Below is a small trained network, with its code and all its weights. Each question gives an input and a class and asks what happens when units are switched off, that is, made to give their printed mean instead of their output.

import numpy as np


def w(rows, s, z=0):
    codes = np.array(rows[::2]) - 128.0
    scale = np.full(codes.shape[1], s)
    scale[-1] = z or s
    return codes * scale


def f(y):
    return np.maximum(y, 0)


def log_softmax(a):
    a = a - a.max(-1, keepdims=True)
    return a - np.log(np.exp(a).sum(-1, keepdims=True))


def net(x, mask):
    res = np.array(x, float).reshape(1, 5) / 4 @ E
    y = f(res @ A[0][:, :-1].T + A[0][:, -1])
    res = res + np.where(mask, y, B[0][:, -1]) @ B[0][:, :-1]
    return log_softmax(res[-1] @ U[:, :-1].T + U[:, -1])


A, B = {}, {}
E = w([
[50,142,112,160,182,170,115,109,190,104,198],'x0',
[129,210,139,86,89,88,141,215,57,123,251],'x1',
[127,129,15,74,150,94,125,69,96,163,153],'x2',
[207,114,132,81,232,91,80,104,126,95,171],'x3',
[152,109,88,107,156,143,112,223,178,175,110],'x4',
],0.013)
A[0] = w([
[105,87,75,95,138,114,121,83,94,175,140,62],'n1',
[130,127,204,119,103,177,146,189,150,87,135,3],'n2',
[146,134,184,162,137,139,116,149,140,115,151,17],'n3',
[120,179,134,103,89,61,123,156,123,94,185,94],'n4',
[86,141,106,140,81,126,185,146,161,176,130,57],'n5',
[81,169,101,131,78,154,200,163,103,155,124,16],'n6',
[153,123,167,114,181,85,103,152,125,103,146,49],'n7',
[138,125,143,116,202,97,86,134,86,123,152,28],'n8',
[195,108,126,122,63,74,164,125,77,117,121,89],'n9',
[97,183,174,148,107,127,163,11,50,80,155,106],'n10',
[189,135,133,105,171,67,74,138,156,94,173,30],'n11',
[162,114,206,144,139,125,128,168,106,120,111,94],'n12',
[95,151,126,142,140,171,82,96,151,94,176,92],'n13',
[49,155,102,154,142,176,95,141,131,141,220,78],'n14',
[118,168,26,110,126,99,138,119,88,184,153,17],'n15',
[96,180,135,149,159,167,107,112,154,121,147,61],'n16',
[95,172,130,108,126,84,171,203,92,129,179,37],'n17',
[132,134,82,93,138,145,120,224,192,201,130,108],'n18',
],0.012,0.0025)
B[0] = w([
[28,116,147,123,197,176,158,124,105,146,154,191],'n1',
[42,168,146,131,188,127,133,121,78,121,153,209],'n2',
[69,145,149,161,170,190,147,113,82,120,149,173],'n3',
[122,77,124,108,148,134,159,134,184,145,84,234],'n4',
[170,186,80,194,71,188,154,80,164,121,162,196],'n5',
[148,179,60,211,35,163,154,88,122,130,178,217],'n6',
[106,201,76,146,84,201,142,92,161,118,154,186],'n7',
[159,159,102,199,88,159,124,93,119,125,111,191],'n8',
[150,137,101,86,98,131,72,179,95,209,89,211],'n9',
[77,148,72,92,101,44,136,200,186,34,151,234],'n10',
[158,196,100,152,57,174,141,55,133,104,134,214],'n11',
[86,123,136,135,134,153,184,164,82,162,139,193],'n12',
[150,101,87,93,92,103,133,193,96,214,95,196],'n13',
[170,110,104,102,108,148,109,178,105,187,119,229],'n14',
[25,176,204,159,189,182,152,147,94,132,163,226],'n15',
[149,153,139,88,93,150,119,150,131,229,104,183],'n16',
[83,64,144,97,118,146,243,115,250,151,41,250],'n17',
[130,179,109,62,131,66,102,202,178,2,132,235],'n18',
],0.009,0.017)
U = w([
[141,184,76,212,52,181,143,35,149,114,170,69],'0',
[20,167,168,162,193,182,168,139,66,135,175,120],'1',
[101,157,86,91,92,80,85,194,171,14,155,140],'2',
[88,30,117,145,132,159,180,50,254,154,17,234],'3',
[148,166,93,56,61,157,85,185,56,242,95,151],'4',
[128,136,132,128,98,136,153,103,174,139,161,254],'5',
[139,63,165,129,148,91,119,115,98,143,183,45],'6',
[126,92,202,115,124,105,111,66,118,166,179,51],'7',
],0.0099,0.0043)

Each question gives the input, the list of numbers given to net, and the class t.
The units are the neurons (one row each of A and B). Each row of codes is followed by its name. A weight is (code - 128) times the scale printed after its matrix; where a second scale follows, it is the last column's (A, B and U).
mask holds one flag per neuron, in row order. A switched-off neuron (its flag False) gives its mean, the last column of its row in B, instead of its output. The means were averaged over made-up inputs and are rounded, as every weight is.
A unit's drop is (log p(t) with every unit on - log p(t) with that unit switched off) / (log p(t) with every unit on - log p(t) with every unit switched off).
The circuit of an input: a set's keep is (log p(t) with only the set's units on - log p(t) with every unit switched off) / (log p(t) with every unit on - log p(t) with every unit switched off). Starting from the 12 units with the biggest drops (on a tie, the unit counted first), units are removed one at a time, each time the one whose removal leaves the highest keep (on an exact tie, the one counted first), for as long as the keep stays at least 0.8.
units of the circuit, in order: the units of the circuit, biggest drop first
most important unit: the unit with the biggest drop
top k neurons: the k neurons with the biggest drops, biggest first
drop when u is switched off: that unit's drop, to one decimal
input [-4,7,5,-5,-3], class 3: units of the circuit, in order : [n17]
input [-1,8,8,-3,-3], class 1: top 2 neurons : [n15 n1]
input [-8,-6,2,-1,7], class 4: top 2 neurons : [n10 n17]
input [8,-7,4,8,-2], class 0: top 2 neurons : [n17 n11]
input [-1,-2,-7,5,-7], class 1: top 3 neurons : [n18 n3 n12]
input [-4,2,-1,4,-2], class 0: top 3 neurons : [n14 n13 n11]
input [8,3,1,7,0], class 4: top 2 neurons : [n13 n14]
input [2,6,-4,-4,2], class 3: top 3 neurons : [n17 n4 n15]
input [4,5,1,1,-1], class 3: units of the circuit, in order : [n17 n4]
input [-1,6,-8,8,-8], class 0: top 3 neurons : [n11 n7 n8]
input [-1,7,-6,-8,-2], class 0: top 2 neurons : [n6 n5]
input [-6,8,-2,0,2], class 3: top 2 neurons : [n17 n4]
input [5,-3,-4,-2,-6], class 2: top 2 neurons : [n10 n17]
input [-5,8,-3,-3,4], class 3: most important unit : n17
input [-8,-6,3,-4,-2], class 4: top 2 neurons : [n17 n9]
input [-7,6,-8,-8,-2], class 0: top 2 neurons : [n6 n5]
input [-3,-5,6,-1,1], class 1: units of the circuit, in order : [n17 n1]
input [5,-2,-6,7,-2], class 0: top 3 neurons : [n11 n15 n7]
input [-5,-5,-6,5,-1], class 1: units of the circuit, in order : [n17 n12]
input [-7,2,4,1,8], class 2: most important unit : n18
input [-7,7,-5,-5,-7], class 2: drop when n9 is switched off : 0.3
input [-2,8,0,2,3], class 3: drop when n17 is switched off : 0.6
input [3,5,-3,-2,4], class 3: drop when n10 is switched off : 0.5
input [5,-5,-6,2,-6], class 1: drop when n15 is switched off : -0.1
